In the rows, 128 means zero.
[132 142 122 138 124 141 137 123 129 137 134 127 136 113 132 125 128 156
 117 121 113 127 128 128 133 128 121]  Y
[140 159 131 128 137 131 179 124 138 153 116 132 136 119 127 109 129 180
 109 129  94 112 131 116 120 133  84]  Y
[146 172 125 122 146 137 162 126 142 154 126 122 137 122 128 110 137 184
 109 129 105 105 129 113 119 137  77]  Y
[115 112 155 161  98 129 101 117 118 105 157 144 125 116 159 104 137  86
 138 112 116 175 116 119 139 128 171]  V
[127 133 125 149 126 133 136 121 113 123 135 121 139 122 138 122 129 146
 128 120 108 129 124 132 132 127 118]  Y
[143 134 141 111 146 144 157 127 148 121  98 124 105 138 114 109 131 150
 126 129  95 113 146 139 101 137  85]  P
[157 161 144 103 155 144 181 127 159 145  86 135 104 135 113  94 142 169
 118 132  85 102 153 120  95 143  56]  P
[133 151 128 148 131 132 147 123 133 140 132 123 132 123 120 120 134 164
 119 128 112 120 135 124 122 128 102]  Y
[130 123 140 123 136 136 145 127 141 100 100 133 114 131 129 119 132 123
 133 128  97 130 143 140 103 138 115]  P
[116  97 134 136 119 135 126 120 131  74 118 132 114 133 135 144 123 103
 147 118 115 147 141 156 122 133 142]  P
[161 185 159 127 125 114 131 139 102 147 148 140 124 127 151  92 141  87
 123 119 143 140 106  56 134 136  94]  V
[139 110 149 127 134 125  70 142  96 103 170 105 115 137 138  98 127  49
 132 110 204 160  98  79 163 128 170]  V
[131 138 160 129  99 115  92 141 122 161 139 150 127 111 147  96 142 105
 115 123 139 136 123  94 144 109 118]  V
[161 155 168 120 121 121 136 121 116 164 140 141 108 117 143  69 140  50
  91 144 155 130 133  82 138 126  91]  V
[138 151 125 137 129 139 145 122 130 138 133 124 137 121 131 113 128 161
 114 121 104 120 127 127 121 125 116]  Y
[137 152 128 132 127 138 150 120 135 126 130 122 137 117 127 116 130 159
 122 123 110 133 131 125 125 127 115]  Y
[174 214 135 100 165 141 201 131 154 206  99 121 134 121 107  71 148 236
  81 142  90  75 141  89  89 140   4]  Y
[123 113 133 127 132 139 140 126 141  98 106 131 110 131 128 124 127 124
 145 124 108 133 141 145 117 139 122]  P
---
[146 117 132 143 131 140 110 114 128 107 128 140 118 150 107  88 144 138
 129  57 129 125  85 134 169 118 128]  G
[130  93 120 141 140 168 116 136 128 126 108 143 112 131 156  90 131 159
 128 102 132 118 102 144 153 126 141]  C
[159 125  95 133 142 154 120 128 132 124 114 145 115 141 117  96 162 140
 113 106 133 153  82 103 130 110 131]  C
[153 134 154 133 142 123 118 125 121 103 128 133 119 149 110  96 133 145
 135 118 140 139  84 127 144 132 122]  A
[162 104 160 148 134 166 105  91 126 114 130 158 125 163  98  63 150 154
 118  81 124 118  93 122 198 112 126]  G
[143 119 132 133 136 158 144 124 139 114 117 139 108 133 134 115 149 139
 114 105 133 113 105 108 115 132 135]  C
[148  97 105 123 133 181 116 117 117 133 116 152 106 149 136  73 149 141
 125  95 135 158  63 130 161 110 124]  C
[161 121 164 142 144 144 107  95 121 112 136 152 130 165  97  89 143 149
 122 100 135 130  94 122 158 127 111]  A
[141 114 150 155 142 127 107 111 120 110 117 143 133 134 112 104 142 142
 129 119 119 112 127 126 152 130 122]  A
[158 114 126 150 134 138 104 104 136 120 131 147 132 145  92  81 177 133
 113 107 127 123 102 118 181 109 134]  G
[130 110  95 105 111 128 130 146 117 114 135 123 107 154 102 104 146 113
 142 120 119 163  60 138 174 113 141]  C
[166 111 132 159 135 163 101  92 136 126 131 163 153 144 107  75 162 145
 124  83 141 116  97 131 190 108 131]  G
[171 116 156 142 147 164 101  86 140 139 130 158 153 138 111  81 125 142
 119 106 140 128 115 106 169 126 109]  A
[153 106 133 165 155 166 110 109 125 120 117 161 108 140 117  92 166 157
  99  90 127 112 112 115 136 112 140]  C
[140 139 132 135 131 143 139 120 138 116 127 142 117 131 132 128 146 135
 101 117 137 132 106 111 113 121 127]  C
[152 154 159 173 155 112 153  97 147 120 124 145 151 121 119 136 142 138
 106 128 146  88 157 103 104 134 120]  A
[166 105 152 178 159 211 120  72 146 137 120 178 144 121 140 109 183 146
  85  67 132  80 176  89 140 100 126]  C
[160 120 150 146 125 134 112  99 130 113 127 148 133 148  83  87 157 140
 134  99 119 113 104 121 174 118 132]  G
[174 120 141 159 140 155 102  94 132 120 131 157 134 147  98  86 164 132
 110 101 135 124 100 107 169 116 123]  A
[161 107 110 160 142 196 111 100 148 129 106 170 126 134 147  96 168 146
 107  84 148 118  90 104 158 106 123]  C
[136  98 102 129 135 197 139 125 134 105 113 144  94 147 157  93 142 148
 128  72 140 124  55 139 154 105 144]  C
[159 116 160 155 140 174 115  93 127 127 124 159 134 134 119  95 144 140
 107  92 128 107 135 108 154 127 127]  G
[166  84 133 149 138 227  91 103 137 126  95 176 114 157 169  46 151 170
 122  57 162 137  30 130 181 105 115]  C
[143  97 104 145 155 177 112 132 127 116 114 149  95 147 132  75 149 168
 132  89 139 138  54 130 145 109 124]  C
[129 139 148 134 126  88 119 128 122 106 139 121 133 138  93 130 137 121
 125 143 130 122 146 132 138 141 138]  G
[161 128 166 168 149 151 117 158 143 109 121 160 149 133 131 106 132 146
 112 103 153  90 126 115 140 134 111]  A
[149 100 148 162 154 154 111 128 130 101 111 150 101 144 121  88 140 165
 122  94 133 130 103 132 137 123 139]  C
[150 123 162 153 144 124 114  99 138 110 132 141 129 142 100 104 142 140
 121 108 121 114 120 120 148 123 131]  G
[152  98 127 137 123 211 109 102 145 140 112 165 152 124 177 114 126 142
 129  87 153 115  74 130 172 108 115]  C
[155 112 138 144 125 152 116 102 133 126 125 149 121 156 103  82 154 137
 127  99 125 132  86 133 176 121 127]  G
[169 132 137 168 144 168 117  93 160 113 123 163 138 133 135  96 159 130
 104  82 151  90  81 108 172 104 125]  A
[153 105 149 147 136 155 110 101 122 117 132 151 131 146  96  84 161 140
  99  98 122 117 124 118 168 121 145]  G
[161 114 145 159 141 143 107 107 129 111 126 152 124 139  91  90 158 142
 118  98 121 115 114 105 176 107 135]  G
[161 122 125 147 149 148 101 116 127 109 112 152 102 155 110  70 147 153
 118 107 148 144  54 116 143 126 109]  A
[147 124 158 159 150 139 116 107 130 122 124 145 127 142 106 107 136 140
 119 109 133 107 130 121 144 125 129]  G
[173 115 163 173 145 166 107  70 133 125 124 167 148 138  99  90 156 148
 102  93 131  96 138 107 169 111 126]  G
[149 108 158 175 156 166 117 103 147 125 109 156 131 126 139 114 149 157
 108 100 131  93 127 118 124 127 129]  A
[157 112 135 151 133 147 106 107 133 116 128 147 131 140 104  94 159 143
 116  96 133 121 109 118 174 117 134]  G
[144 116 141 139 151 158 129 126 130 124 110 145 113 135 146 106 126 152
 128 101 142 118 115 116 112 129 127]  C
[162  98 138 158 159 137  91 117 113 109 114 153 126 151  99  64 144 163
 123 105 133 142  88 127 178 131 121]  A
[149 111 143 136 122 143 103 107 123 113 136 138 118 156 101  76 153 137
 128  94 124 136  88 125 188 116 129]  G
[157 126 139 168 142 167 125  90 165 132 114 168 160 125 164 124 144 145
 103  97 160  75 126 109 133 122 117]  A
[148 112 156 158 141 153 114  97 137 118 126 136 133 146 112  82 144 145
 120  97 132 126 104 120 165 117 129]  G
[161 110 137 142 134 162 105  99 135 122 126 155 129 161  84  61 164 126
 127  92 141 126  80 121 194 109 126]  G
